Here is a tiny trained network, its code and every weight. The questions are about switching its units off for an input and a class, where a switched-off unit gives its printed mean instead of its output.

import numpy as np


def w(rows, s, z=0):
    codes = np.array(rows[::2]) - 128.0
    scale = np.full(codes.shape[1], s)
    scale[-1] = z or s
    return codes * scale


def f(y):
    return y / 2 * (1 + np.tanh(0.7978845608 * (y + 0.044715 * y**3)))


def log_softmax(a):
    a = a - a.max(-1, keepdims=True)
    return a - np.log(np.exp(a).sum(-1, keepdims=True))


def net(x, mask):
    res = np.array(x, float).reshape(1, 4) / 4 @ E
    y = f(res @ A[0][:, :-1].T + A[0][:, -1])
    res = res + np.where(mask, y, B[0][:, -1]) @ B[0][:, :-1]
    return log_softmax(res[-1] @ U[:, :-1].T + U[:, -1])


A, B = {}, {}
E = w([
[217,75,150,118,143,138,68,150,188,148,19,197],'x0',
[97,116,110,7,179,192,117,129,33,124,77,171],'x1',
[194,200,128,153,100,192,201,151,99,128,46,91],'x2',
[107,229,85,70,87,84,109,60,191,111,92,141],'x3',
],0.011)
A[0] = w([
[170,142,163,195,51,126,162,106,162,117,136,94,103],'N0',
[188,133,128,217,96,85,99,131,181,149,190,84,85],'N1',
[99,225,58,54,77,81,115,25,170,99,118,143,92],'N2',
[83,108,105,158,121,143,181,126,51,80,198,59,100],'N3',
[89,95,104,116,173,70,2,93,126,111,176,172,118],'N4',
[97,80,145,124,158,85,94,141,171,113,167,132,105],'N5',
[143,34,200,182,188,182,165,190,54,183,185,91,98],'N6',
[69,77,90,114,149,82,57,117,138,170,136,132,98],'N7',
[129,104,190,127,120,101,134,158,95,129,120,115,120],'N8',
[206,177,112,173,103,196,199,145,74,105,37,72,95],'N9',
[58,170,120,144,132,156,173,85,102,117,140,62,115],'N10',
[99,102,122,84,146,167,124,110,84,139,102,150,77],'N11',
[235,75,185,150,183,129,37,168,200,214,11,204,97],'N12',
[98,160,86,77,194,186,152,136,65,111,98,147,83],'N13',
[128,119,145,160,107,114,167,146,207,152,147,105,246],'N14',
[140,84,91,138,116,104,90,119,123,124,117,159,79],'N15',
[128,134,108,79,161,155,103,101,54,106,119,149,238],'N16',
[97,67,185,146,147,119,68,100,109,66,183,153,107],'N17',
[67,143,93,105,144,102,156,139,91,123,201,91,105],'N18',
],0.0094,0.012)
B[0] = w([
[51,101,162,165,168,213,123,129,154,144,185,174,170],'N0',
[35,87,133,110,192,199,67,112,155,107,178,179,181],'N1',
[136,136,45,132,64,183,128,79,199,124,59,60,212],'N2',
[111,16,172,85,36,65,171,148,156,82,104,114,193],'N3',
[158,144,180,88,131,156,183,126,70,229,122,107,197],'N4',
[160,185,175,110,152,113,141,99,125,168,147,142,164],'N5',
[133,206,15,171,60,163,58,36,203,147,22,45,222],'N6',
[169,200,181,107,120,142,131,86,107,159,109,179,167],'N7',
[78,140,107,136,97,148,155,138,154,145,121,130,143],'N8',
[207,233,194,53,120,114,198,64,50,228,174,174,211],'N9',
[113,31,167,60,76,65,170,130,98,97,104,170,178],'N10',
[58,63,142,130,147,181,59,100,160,91,151,176,153],'N11',
[80,72,147,93,72,49,189,152,174,54,86,144,250],'N12',
[33,98,184,177,190,217,83,132,178,117,175,163,177],'N13',
[80,112,72,139,189,134,102,250,111,164,176,138,211],'N14',
[109,127,147,118,116,109,156,68,137,122,128,162,136],'N15',
[86,117,99,168,166,115,51,255,149,141,243,126,215],'N16',
[145,192,180,82,115,165,160,106,91,175,111,90,169],'N17',
[116,131,176,107,104,78,179,130,142,56,113,160,180],'N18',
],0.009,0.019)
U = w([
[113,95,153,107,101,74,161,143,143,78,110,138,116],'0',
[93,118,133,130,166,194,87,146,143,128,177,152,94],'1',
[145,192,168,102,127,147,158,114,86,192,138,135,144],'2',
[124,158,43,126,102,170,110,94,163,128,81,72,128],'3',
[127,141,53,131,145,88,113,251,93,153,176,91,250],'4',
[181,129,100,134,151,126,124,107,92,100,138,136,94],'5',
[160,152,102,124,162,94,137,118,78,111,108,111,103],'6',
[149,122,125,158,140,136,122,99,97,95,118,134,101],'7',
],0.015,0.011)

Each question gives the input, the list of numbers given to net, and the class t.
The units are the neurons (one row each of A and B). Each row of codes is followed by its name. A weight is (code - 128) times the scale printed after its matrix; where a second scale follows, it is the last column's (A, B and U).
mask holds one flag per neuron, in row order. A switched-off neuron (its flag False) gives its mean, the last column of its row in B, instead of its output. The means were averaged over made-up inputs and are rounded, as every weight is.
A unit's drop is (log p(t) with every unit on - log p(t) with that unit switched off) / (log p(t) with every unit on - log p(t) with every unit switched off).
The circuit of an input: a set's keep is (log p(t) with only the set's units on - log p(t) with every unit switched off) / (log p(t) with every unit on - log p(t) with every unit switched off). Starting from the 12 units with the biggest drops (on a tie, the unit counted first), units are removed one at a time, each time the one whose removal leaves the highest keep (on an exact tie, the one counted first), for as long as the keep stays at least 0.8.
units of the circuit, in order: the units of the circuit, biggest drop first
top k neurons: the k neurons with the biggest drops, biggest first
drop of u: that unit's drop, to one decimal
input [1,8,8,2], class 1: units of the circuit, in order => [N13]
input [-4,-7,-6,-2], class 1: top 2 neurons => [N1; N9]
input [6,-2,6,4], class 0: top 2 neurons => [N12; N4]
input [-2,-1,4,1], class 2: top 3 neurons => [N9; N16; N12]
input [-8,-5,3,6], class 0: top 2 neurons => [N10; N6]
input [6,3,-8,1], class 2: top 2 neurons => [N4; N7]
input [4,-7,3,-6], class 1: top 3 neurons => [N1; N0; N2]
input [7,-1,-8,8], class 2: top 2 neurons => [N4; N6]
input [-7,7,-4,3], class 0: top 4 neurons => [N18; N3; N10; N14]
input [-8,-8,6,-3], class 0: top 4 neurons => [N3; N10; N16; N18]
input [-8,-3,7,-6], class 0: top 2 neurons => [N3; N10]
input [-1,-5,-4,6], class 3: top 2 neurons => [N2; N16]
input [-8,-6,2,-3], class 0: top 2 neurons => [N3; N10]
input [7,6,7,-7], class 0: units of the circuit, in order => [N12]
input [-3,-6,-6,6], class 1: top 4 neurons => [N6; N1; N9; N14]
input [3,1,-3,-5], class 3: top 2 neurons => [N6; N9]
input [8,4,8,7], class 0: drop of N12 => 3.6
input [-8,2,7,2], class 0: drop of N3 => 0.8
input [3,-1,-3,-1], class 4: drop of N11 => 0.1
input [-2,-5,1,-4], class 1: units of the circuit, in order => [N1]
input [3,-6,6,2], class 1: drop of N14 => 0.3
